Below are the code and all the weights of a small trained network. Each question names an input and a class and asks about switching units off, where a switched-off unit gives its printed mean instead of its output.

import numpy as np


def w(rows, s, z=0):
    codes = np.array(rows[::2]) - 128.0
    scale = np.full(codes.shape[1], s)
    scale[-1] = z or s
    return codes * scale


def norm(h):
    return h / np.sqrt((h * h).mean(-1, keepdims=True) + 1e-5)


def f(y):
    return y / 2 * (1 + np.tanh(0.7978845608 * (y + 0.044715 * y**3)))


def log_softmax(a):
    a = a - a.max(-1, keepdims=True)
    return a - np.log(np.exp(a).sum(-1, keepdims=True))


def net(x, mask):
    res = np.array(x, float).reshape(1, 4) / 4 @ E
    u = 0
    for l in range(2):
        y = f(norm(res) @ A[l][:, :-1].T + A[l][:, -1])
        res = res + np.where(mask[u : u + 8], y, B[l][:, -1]) @ B[l][:, :-1]
        u += 8
    return log_softmax(norm(res)[-1] @ U[:, :-1].T + U[:, -1])


A, B = {}, {}
E = w([
[98,183,63,1,151,168],'x0',
[98,154,155,58,69,7],'x1',
[127,133,123,134,125,128],'x2',
[11,8,80,112,99,163],'x3',
],0.0045)
A[0] = w([
[134,85,157,104,195,188,186],'0.n0',
[185,132,184,179,170,161,74],'0.n1',
[245,184,131,121,225,200,3],'0.n2',
[161,220,214,106,108,63,99],'0.n3',
[189,253,136,42,157,164,51],'0.n4',
[228,139,236,233,87,79,154],'0.n5',
[78,27,218,221,65,111,86],'0.n6',
[55,96,134,86,96,43,70],'0.n7',
],0.006,0.0037)
B[0] = w([
[103,129,93,193,139,143,166],'0.n0',
[113,109,159,157,68,175,156],'0.n1',
[56,184,91,207,2,113,182],'0.n2',
[166,91,113,116,239,103,201],'0.n3',
[187,129,124,190,66,103,191],'0.n4',
[34,139,168,40,166,167,253],'0.n5',
[207,98,83,176,88,78,208],'0.n6',
[135,127,145,93,39,137,175],'0.n7',
],0.0071,0.0056)
A[1] = w([
[173,200,164,203,204,228,114],'1.n0',
[99,56,46,200,102,232,85],'1.n1',
[3,163,150,109,90,190,86],'1.n2',
[30,32,171,88,143,194,42],'1.n3',
[37,162,175,11,139,110,92],'1.n4',
[56,164,244,190,147,243,2],'1.n5',
[200,150,116,111,109,14,31],'1.n6',
[145,194,76,189,47,147,25],'1.n7',
],0.0059,0.0041)
B[1] = w([
[73,87,128,95,44,95,187],'1.n0',
[186,150,157,139,206,120,252],'1.n1',
[124,107,133,35,133,159,187],'1.n2',
[129,216,93,107,114,153,168],'1.n3',
[96,127,207,245,140,169,223],'1.n4',
[95,92,106,2,53,136,174],'1.n5',
[189,139,59,46,163,178,166],'1.n6',
[81,181,143,183,137,96,165],'1.n7',
],0.0078,0.0036)
U = w([
[31,111,166,69,51,188,253],'0',
[184,35,106,248,190,157,135],'1',
[113,228,64,211,68,129,164],'2',
[109,145,46,101,250,229,1],'3',
[109,141,233,130,236,87,133],'4',
[162,39,97,117,30,21,56],'5',
[235,203,81,51,160,85,107],'6',
],0.015,0.0027)

Each question gives the input, the list of numbers given to net, and the class t.
The units are the neurons (one row each of A and B). Each row of codes is followed by its name. A weight is (code - 128) times the scale printed after its matrix; where a second scale follows, it is the last column's (A, B and U).
mask holds one flag per neuron, layer by layer. A switched-off neuron (its flag False) gives its mean, the last column of its row in B, instead of its output. The means were averaged over made-up inputs and are rounded, as every weight is.
A unit's drop is (log p(t) with every unit on - log p(t) with that unit switched off) / (log p(t) with every unit on - log p(t) with every unit switched off).
The circuit of an input: a set's keep is (log p(t) with only the set's units on - log p(t) with every unit switched off) / (log p(t) with every unit on - log p(t) with every unit switched off). Starting from the 12 units with the biggest drops (on a tie, the unit counted first), units are removed one at a time, each time the one whose removal leaves the highest keep (on an exact tie, the one counted first), for as long as the keep stays at least 0.8.
circuit, biggest first: the units of the circuit, biggest drop first
k most important neurons: the k neurons with the biggest drops, biggest first
top k neurons in layer l: the k neurons of layer l with the biggest drops, biggest first
drop of u: that unit's drop, to one decimal
input [0,3,-4,7], class 5: top neuron in layer 0 => 0.n5
input [0,6,5,-8], class 4: circuit, biggest first => 0.n5, 1.n4
input [-2,1,6,1], class 5: top 2 neurons in layer 0 => 0.n6, 0.n3
input [-6,0,0,-5], class 0: circuit, biggest first => 0.n5, 1.n5
input [8,-6,5,0], class 2: top 2 neurons in layer 0 => 0.n5, 0.n4
input [1,-4,4,-1], class 2: 2 most important neurons => 0.n5, 0.n2
input [6,0,-8,1], class 3: 3 most important neurons => 1.n0, 0.n6, 0.n2
input [0,6,0,-4], class 4: circuit, biggest first => 0.n6, 1.n4
input [4,3,-7,0], class 6: circuit, biggest first => 0.n5, 0.n2
input [0,-3,-6,7], class 1: 2 most important neurons => 0.n5, 0.n6
input [-4,5,0,0], class 4: top 2 neurons in layer 0 => 0.n5, 0.n4
input [-4,2,-6,8], class 5: top 2 neurons in layer 0 => 0.n7, 0.n3
input [-3,4,-4,-7], class 4: 2 most important neurons => 0.n5, 0.n3
input [0,5,4,-4], class 4: 3 most important neurons => 0.n6, 0.n5, 1.n4
input [-3,-1,4,-8], class 0: top neuron in layer 0 => 0.n5
input [0,5,-2,8], class 5: top 3 neurons in layer 0 => 0.n5, 0.n6, 0.n1
input [1,1,-7,-1], class 6: top 2 neurons in layer 1 => 1.n6, 1.n4
input [-6,-4,7,-3], class 0: drop of 0.n5 => 0.2
input [0,-1,8,4], class 1: drop of 0.n5 => 1.5
input [-6,7,2,-5], class 4: drop of 0.n5 => 0.8
input [2,-1,-8,-5], class 2: circuit, biggest first => 0.n2
input [-7,8,7,-6], class 4: drop of 0.n5 => 0.9
input [7,-3,3,0], class 2: 2 most important neurons => 0.n5, 0.n4
